Below is a small trained network, with its code and all its weights. Each question gives an input and a target symbol and asks what happens when units are switched off, that is, made to give their printed mean instead of their output.

import numpy as np


def w(rows, s, z=0):
    codes = np.array(rows[::2]) - 128.0
    scale = np.full(codes.shape[1], s)
    scale[-1] = z or s
    return codes * scale


def f(y):
    return np.maximum(y, 0)


def softmax(a):
    e = np.exp(a - a.max(-1, keepdims=True))
    return e / e.sum(-1, keepdims=True)


def log_softmax(a):
    a = a - a.max(-1, keepdims=True)
    return a - np.log(np.exp(a).sum(-1, keepdims=True))


def net(x, mask):
    ids = ['βγδεηθλμξπστφψ'.index(c) for c in x.split()]
    T = len(ids)
    res = E[ids] + P[:T]
    r = res
    for j in range(2):
        rows = slice(2 * j, 2 * j + 2)
        q, k, v = (r @ M[0][rows].T for M in (Q, K, V))
        z = softmax(np.where(np.tri(T) > 0, q @ k.T / 2**0.5, -1e9)) @ v
        o = O[0][rows]
        res = res + np.where(mask[j], z, o[:, -1]) @ o[:, :-1]
    y = f(res @ A[0][:, :-1].T + A[0][:, -1])
    res = res + np.where(mask[2:10], y, B[0][:, -1]) @ B[0][:, :-1]
    return log_softmax(res[-1] @ U[:, :-1].T + U[:, -1])


Q, K, V, O, A, B = {}, {}, {}, {}, {}, {}
E = w([
[172,125,81],'β',
[172,159,60],'γ',
[192,67,127],'δ',
[178,92,131],'ε',
[183,173,61],'η',
[131,121,82],'θ',
[143,175,107],'λ',
[134,88,180],'μ',
[171,115,126],'ξ',
[210,144,7],'π',
[181,203,37],'σ',
[104,195,103],'τ',
[85,194,139],'φ',
[153,121,110],'ψ',
],0.013)
P = w([
[85,140,150],'0',
[146,149,7],'1',
[196,175,114],'2',
[144,155,44],'3',
[177,185,139],'4',
[132,84,63],'5',
[197,168,149],'6',
[143,111,88],'7',
[184,174,157],'8',
[131,90,73],'9',
[176,189,161],'10',
[148,104,69],'11',
[174,144,191],'12',
],0.016)
Q[0] = w([
[96,61,159],'h0',
[158,97,89],'h0',
[226,251,165],'h1',
[201,121,178],'h1',
],0.012)
K[0] = w([
[213,105,95],'h0',
[184,114,154],'h0',
[58,93,149],'h1',
[7,114,157],'h1',
],0.017)
V[0] = w([
[182,133,105],'h0',
[97,242,131],'h0',
[84,186,252],'h1',
[98,150,68],'h1',
],0.012)
O[0] = w([
[96,223,2,144],'h0',
[206,33,75,254],'h0',
[192,102,220,80],'h1',
[114,54,77,194],'h1',
],0.0096,0.0065)
A[0] = w([
[147,246,134,223],'n0',
[158,97,202,60],'n1',
[44,204,161,70],'n2',
[119,96,116,38],'n3',
[81,143,62,86],'n4',
[144,125,93,2],'n5',
[186,156,179,148],'n6',
[233,205,86,197],'n7',
],0.011,0.0034)
B[0] = w([
[71,89,103,158],'n0',
[149,183,126,173],'n1',
[205,109,103,130],'n2',
[75,119,181,140],'n3',
[181,116,227,220],'n4',
[106,203,254,165],'n5',
[75,179,159,183],'n6',
[59,118,150,254],'n7',
],0.0081,0.014)
U = w([
[134,186,77,253],'β',
[137,171,106,103],'γ',
[115,247,81,106],'δ',
[87,173,135,72],'ε',
[124,198,102,94],'η',
[103,17,129,212],'θ',
[152,184,115,81],'λ',
[73,189,190,98],'μ',
[82,159,147,59],'ξ',
[58,102,140,108],'π',
[119,166,101,144],'σ',
[190,164,126,117],'τ',
[230,194,162,123],'φ',
[83,139,141,131],'ψ',
],0.011,0.0053)

Each question gives the input, a string of symbols that net reads in full, and the target symbol t.
The units are the heads (2 rows each of Q, K, V and O) and the neurons (one row each of A and B). Each row of codes is followed by its name. A weight is (code - 128) times the scale printed after its matrix; where a second scale follows, it is the last column's (O, A, B and U).
mask holds one flag per unit, heads first, then neurons. A switched-off unit (its flag False) gives its mean, the last column of its rows in O or B, instead of its output. The means were averaged over made-up inputs and are rounded, as every weight is.
A unit's drop is (log p(t) with every unit on - log p(t) with that unit switched off) / (log p(t) with every unit on - log p(t) with every unit switched off).
The circuit of an input: a set's keep is (log p(t) with only the set's units on - log p(t) with every unit switched off) / (log p(t) with every unit on - log p(t) with every unit switched off). Starting from all 10 units, units are removed one at a time, each time the one whose removal leaves the highest keep (on an exact tie, the one counted first), for as long as the keep stays at least 0.8.
circuit, biggest first: the units of the circuit, biggest drop first
most important unit: the unit with the biggest drop
k most important neurons: the k neurons with the biggest drops, biggest first
heads that matter: for each layer, one digit per head in row order, 1 if its drop is at least 0.15 and else 0, layers parted by /
drop when u is switched off: that unit's drop, to one decimal
input μ β μ, target μ: circuit, biggest first -> h1, n6, h0
input μ η μ φ ψ μ λ μ σ, target μ: circuit, biggest first -> h1, n6, n7
input μ β γ, target μ: most important unit -> h1
input φ λ ψ π, target θ: heads that matter -> 10
input μ λ τ η ψ φ π φ β φ ε, target μ: 3 most important neurons -> n6, n7, n0
input φ β ψ η φ β ε φ θ, target φ: heads that matter -> 11
input μ φ ε ξ λ λ λ, target μ: circuit, biggest first -> h1, n6, n7
input φ τ δ γ, target θ: heads that matter -> 10
input μ π φ, target μ: circuit, biggest first -> h1, n6, h0
input φ φ σ ε, target θ: circuit, biggest first -> h0, n1
input μ γ η μ μ τ φ λ τ ξ φ γ η, target μ: circuit, biggest first -> h1, n6, n7
input φ β μ, target φ: 2 most important neurons -> n1, n0
input μ ψ φ γ π φ π μ τ, target μ: circuit, biggest first -> h1, n6, n7
input φ δ φ β, target θ: circuit, biggest first -> h0
input μ ψ ξ φ φ θ μ, target μ: circuit, biggest first -> h1, n6
input μ μ μ β ψ, target μ: circuit, biggest first -> h1, n6, h0
input φ φ η θ, target θ: drop when n2 is switched off -> 0.0
input μ φ φ μ β, target μ: drop when h1 is switched off -> 1.0
input φ μ η ψ, target θ: drop when h0 is switched off -> 0.8
input φ μ ψ φ π σ θ β β μ ε φ μ, target φ: drop when n7 is switched off -> 0.4
input μ β η φ β μ δ, target μ: most important unit -> h1
